Here is a tiny trained network, its code and every weight. The questions are about switching its units off for an input and a target symbol, where a switched-off unit gives its printed mean instead of its output.

import numpy as np


def w(rows, s, z=0):
    codes = np.array(rows[::2]) - 128.0
    scale = np.full(codes.shape[1], s)
    scale[-1] = z or s
    return codes * scale


def f(y):
    return np.maximum(y, 0)


def softmax(a):
    e = np.exp(a - a.max(-1, keepdims=True))
    return e / e.sum(-1, keepdims=True)


def log_softmax(a):
    a = a - a.max(-1, keepdims=True)
    return a - np.log(np.exp(a).sum(-1, keepdims=True))


def net(x, mask):
    ids = ['Δαεζηλμστφ'.index(c) for c in x.split()]
    T = len(ids)
    res = E[ids] + P[:T]
    r = res
    for j in range(2):
        rows = slice(2 * j, 2 * j + 2)
        q, k, v = (r @ M[0][rows].T for M in (Q, K, V))
        z = softmax(np.where(np.tri(T) > 0, q @ k.T / 2**0.5, -1e9)) @ v
        o = O[0][rows]
        res = res + np.where(mask[j], z, o[:, -1]) @ o[:, :-1]
    y = f(res @ A[0][:, :-1].T + A[0][:, -1])
    res = res + np.where(mask[2:6], y, B[0][:, -1]) @ B[0][:, :-1]
    return log_softmax(res[-1] @ U[:, :-1].T + U[:, -1])


Q, K, V, O, A, B = {}, {}, {}, {}, {}, {}
E = w([
[147,194,91,202,155,221,212,103],'Δ',
[139,175,122,138,123,139,139,133],'α',
[85,66,90,87,133,170,107,65],'ε',
[133,147,128,111,171,134,123,83],'ζ',
[224,120,167,171,104,110,4,72],'η',
[72,153,58,77,119,150,131,163],'λ',
[100,130,100,64,181,166,128,77],'μ',
[114,141,111,184,53,141,158,142],'σ',
[72,45,42,137,5,154,142,154],'τ',
[138,119,125,153,88,154,112,84],'φ',
],0.012)
P = w([
[78,60,113,158,225,32,156,146],'0',
[166,142,186,45,91,224,121,204],'1',
[65,182,165,113,123,145,151,132],'2',
[142,96,72,108,95,89,252,103],'3',
[93,183,67,213,177,138,50,147],'4',
[89,243,133,116,77,172,147,120],'5',
[169,148,77,84,87,27,171,93],'6',
],0.011)
Q[0] = w([
[6,136,241,98,134,183,160,213],'h0',
[29,196,20,240,169,160,77,109],'h0',
[101,83,140,195,181,102,72,112],'h1',
[157,76,46,172,239,95,117,175],'h1',
],0.024)
K[0] = w([
[30,139,130,104,131,77,251,88],'h0',
[119,220,168,43,13,208,128,72],'h0',
[178,86,166,132,146,160,111,149],'h1',
[164,68,138,104,188,173,131,222],'h1',
],0.026)
V[0] = w([
[124,225,149,38,242,89,99,191],'h0',
[73,149,131,143,56,67,115,253],'h0',
[75,47,84,43,96,160,111,85],'h1',
[114,125,43,148,144,129,176,161],'h1',
],0.02)
O[0] = w([
[164,252,63,108,163,113,129,189,110],'h0',
[124,89,80,180,16,97,53,189,2],'h0',
[98,118,119,124,55,136,137,2,210],'h1',
[80,152,71,185,150,73,92,87,52],'h1',
],0.0091,0.0052)
A[0] = w([
[189,33,96,118,131,55,174,105,73],'n0',
[82,131,245,125,165,228,62,182,32],'n1',
[120,101,172,157,163,214,55,250,6],'n2',
[165,154,174,103,148,206,94,229,98],'n3',
],0.016,0.0026)
B[0] = w([
[143,179,110,130,130,82,134,185,179],'n0',
[132,126,17,177,143,166,149,166,231],'n1',
[2,198,162,109,130,141,230,111,216],'n2',
[150,68,153,59,99,74,49,93,253],'n3',
],0.015,0.023)
U = w([
[96,124,106,157,209,3,153,159,150],'Δ',
[85,190,194,99,106,112,63,173,52],'α',
[121,114,193,115,99,161,116,97,130],'ε',
[182,129,144,69,92,116,80,178,165],'ζ',
[105,100,107,64,92,141,108,180,47],'η',
[117,222,108,108,74,173,27,214,82],'λ',
[199,233,138,69,65,146,175,186,148],'μ',
[91,149,192,135,92,152,123,200,128],'σ',
[100,92,150,133,79,103,81,159,95],'τ',
[130,100,133,150,121,208,87,195,254],'φ',
],0.0047,0.0071)

Each question gives the input, a string of symbols that net reads in full, and the target symbol t.
The units are the heads (2 rows each of Q, K, V and O) and the neurons (one row each of A and B). Each row of codes is followed by its name. A weight is (code - 128) times the scale printed after its matrix; where a second scale follows, it is the last column's (O, A, B and U).
mask holds one flag per unit, heads first, then neurons. A switched-off unit (its flag False) gives its mean, the last column of its rows in O or B, instead of its output. The means were averaged over made-up inputs and are rounded, as every weight is.
A unit's drop is (log p(t) with every unit on - log p(t) with that unit switched off) / (log p(t) with every unit on - log p(t) with every unit switched off).
The circuit of an input: a set's keep is (log p(t) with only the set's units on - log p(t) with every unit switched off) / (log p(t) with every unit on - log p(t) with every unit switched off). Starting from all 6 units, units are removed one at a time, each time the one whose removal leaves the highest keep (on an exact tie, the one counted first), for as long as the keep stays at least 0.8.
units of the circuit, in order: the units of the circuit, biggest drop first
most important unit: the unit with the biggest drop
k most important neurons: the k neurons with the biggest drops, biggest first
heads that matter: for each layer, one digit per head in row order, 1 if its drop is at least 0.15 and else 0, layers parted by /
drop of u: that unit's drop, to one decimal
input φ η ζ φ λ τ η, target μ: 2 most important neurons : [n3; n0]
input ζ ζ τ η ε, target ζ: heads that matter : 11
input μ η η ζ ζ, target η: most important unit : h1
input η ζ η φ φ φ, target φ: units of the circuit, in order : [h0; n3; n2]
input η φ φ ε α, target φ: units of the circuit, in order : [n3; n2; n0]
input ε η α σ λ, target η: heads that matter : 01
input σ ε ε Δ ζ, target ε: units of the circuit, in order : [h1; n1]
input σ η φ ε σ, target η: units of the circuit, in order : [h1; n3; n1; n2]
input μ λ τ ε φ, target λ: heads that matter : 11
input φ η σ φ η η η, target ζ: 3 most important neurons : [n2; n3; n1]
input ε φ η α τ, target φ: units of the circuit, in order : [n3; n2]
input ζ α τ σ ε, target α: units of the circuit, in order : [h0; h1; n1; n2]
input μ μ μ σ α, target μ: 2 most important neurons : [n3; n1]
input φ α σ, target σ: most important unit : h0
input φ Δ φ ζ η, target Δ: units of the circuit, in order : [h1; n2]
input φ φ η μ λ, target φ: units of the circuit, in order : [n3; n2; n0]
input φ η η η ε φ η, target ζ: 2 most important neurons : [n2; n1]
input α η η τ Δ, target η: 3 most important neurons : [n3; n1; n2]
input Δ η φ, target φ: heads that matter : 10
input η μ τ τ λ, target μ: heads that matter : 11
input η η μ η ε, target η: heads that matter : 01
input η η η μ μ, target η: most important unit : h1
input φ α ζ η φ, target α: 2 most important neurons : [n1; n2]
input η φ μ η σ, target φ: 2 most important neurons : [n3; n2]
input η σ φ η η, target σ: 2 most important neurons : [n2; n3]
input η α η φ η, target α: 3 most important neurons : [n2; n1; n3]
input φ α η α Δ, target α: most important unit : h0
input φ φ λ η ε, target φ: drop of n0 : 0.1
